Small tables with named rows and columns. After each table, cells are looked up by row and column.

regom =
|  | rez | rakosad | nobakol | zemuk | pibadiv | far | boruzel |
|---|---|---|---|---|---|---|---|
| vikefal | 65 | 54 | 57 | 70 | 56 | 64 | 54 |
| kuv | 97 | 54 | 76 | 75 | 71 | 71 | 38 |
| liv | 65 | 54 | 57 | 70 | 56 | 64 | 54 |
| ral | 75 | 54 | 57 | 70 | 56 | 64 | 54 |
| ditamu | 67 | 54 | 60 | 70 | 56 | 64 | 54 |
| kifa | 65 | 54 | 57 | 61 | 56 | 64 | 56 |
| zepeped | 38 | 54 | 53 | 63 | 56 | 64 | 67 |
| sama | 7 | 58 | 41 | 48 | 53 | 64 | 81 |

What is the nobakol of sama in regom?
41
What is the boruzel of ditamu in regom?
54
What is the far of liv in regom?
64
What is the boruzel of ral in regom?
54
What is the zemuk of zepeped in regom?
63
What is the far of ral in regom?
64
What is the pibadiv of liv in regom?
56
What is the zemuk of liv in regom?
70
What is the boruzel of liv in regom?
54
What is the far of kifa in regom?
64
What is the nobakol of zepeped in regom?
53
What is the zemuk of kifa in regom?
61
What is the rez of ral in regom?
75
What is the zemuk of vikefal in regom?
70
What is the rakosad of kifa in regom?
54
What is the zemuk of ral in regom?
70
What is the pibadiv of zepeped in regom?
56
What is the boruzel of kifa in regom?
56
What is the nobakol of ral in regom?
57

Table ros
	sop	suz	voze	botadov	ral	dek	vadini
sifu	3.257	3.629	4.053	3.204	3.873	6.725	3.753
tir	4.409	4.926	6.025	2.671	3.451	3.629	2.897
runipok	3.588	4.071	3.051	3.272	3.260	3.847	2.092
gofe	3.234	4.338	2.305	3.142	3.219	3.923	1.468
zem	3.206	4.430	1.983	3.179	3.092	3.599	0.850
linorik	3.035	4.465	2.861	1.621	3.499	4.127	6.187
mur	3.194	4.465	2.894	1.992	3.481	3.840	5.708
raf	2.827	3.491	4.202	2.804	4.071	8.132	4.276
fera	4.513	4.151	3.774	5.315	4.299	3.804	3.889

What is the botadov of mur in ros?
1.992
What is the suz of mur in ros?
4.465
What is the dek of gofe in ros?
3.923
What is the sop of tir in ros?
4.409
What is the dek of fera in ros?
3.804
What is the botadov of raf in ros?
2.804
What is the dek of tir in ros?
3.629
What is the sop of linorik in ros?
3.035
What is the vadini of sifu in ros?
3.753
What is the suz of zem in ros?
4.430
What is the sop of mur in ros?
3.194
What is the voze of runipok in ros?
3.051
What is the ral of runipok in ros?
3.260
What is the suz of linorik in ros?
4.465
What is the voze of tir in ros?
6.025

nuduvom =
,pizude,danola,mokal,tad,gezopot,taf,bam,femane,bufupa,gon
pepeped,862,844,458,912,320,626,502,859,785,182
rabo,280,397,562,417,467,685,677,433,456,532
fidubul,459,479,449,493,384,498,477,488,482,375

What is the danola of fidubul in nuduvom?
479
What is the pizude of rabo in nuduvom?
280
What is the mokal of fidubul in nuduvom?
449
What is the tad of fidubul in nuduvom?
493
What is the mokal of pepeped in nuduvom?
458
What is the bufupa of pepeped in nuduvom?
785
What is the taf of pepeped in nuduvom?
626
What is the pizude of pepeped in nuduvom?
862
What is the femane of fidubul in nuduvom?
488
What is the bam of fidubul in nuduvom?
477
What is the bufupa of fidubul in nuduvom?
482
What is the gezopot of rabo in nuduvom?
467
What is the femane of rabo in nuduvom?
433
What is the femane of pepeped in nuduvom?
859
What is the bam of pepeped in nuduvom?
502
What is the tad of pepeped in nuduvom?
912
What is the gon of rabo in nuduvom?
532
What is the danola of pepeped in nuduvom?
844
What is the bufupa of rabo in nuduvom?
456
Row with the largest gezopot: rabo

dimakud.csv
,rok,dar,sog,kad,midag,zova,ves,giz
mir,39897,56946,52132,53316,87367,72754,29144,62691
vop,27996,48518,44340,53217,61729,30253,45707,27618
pafif,82785,42231,68513,64568,93878,77899,44912,75054
loz,54568,57539,54024,59481,40320,33861,75154,41833
sazula,74410,47267,49298,33288,44532,51809,82336,57791
ket,70725,50211,56677,55373,34644,43562,74658,51615
mebofof,18100,54478,37066,29242,67307,61381,10989,52677
mogip,73813,28073,59157,58843,69876,45170,48623,47598
lerife,62162,43031,52748,45784,75759,61650,44547,59724

What is the zova of mogip in dimakud? 45170
What is the rok of lerife in dimakud? 62162
What is the ves of sazula in dimakud? 82336
What is the sog of vop in dimakud? 44340
What is the rok of vop in dimakud? 27996
What is the giz of ket in dimakud? 51615
What is the ves of loz in dimakud? 75154
What is the dar of lerife in dimakud? 43031
What is the giz of mebofof in dimakud? 52677
What is the zova of lerife in dimakud? 61650
What is the midag of ket in dimakud? 34644
What is the sog of mogip in dimakud? 59157
What is the rok of mir in dimakud? 39897
What is the zova of pafif in dimakud? 77899

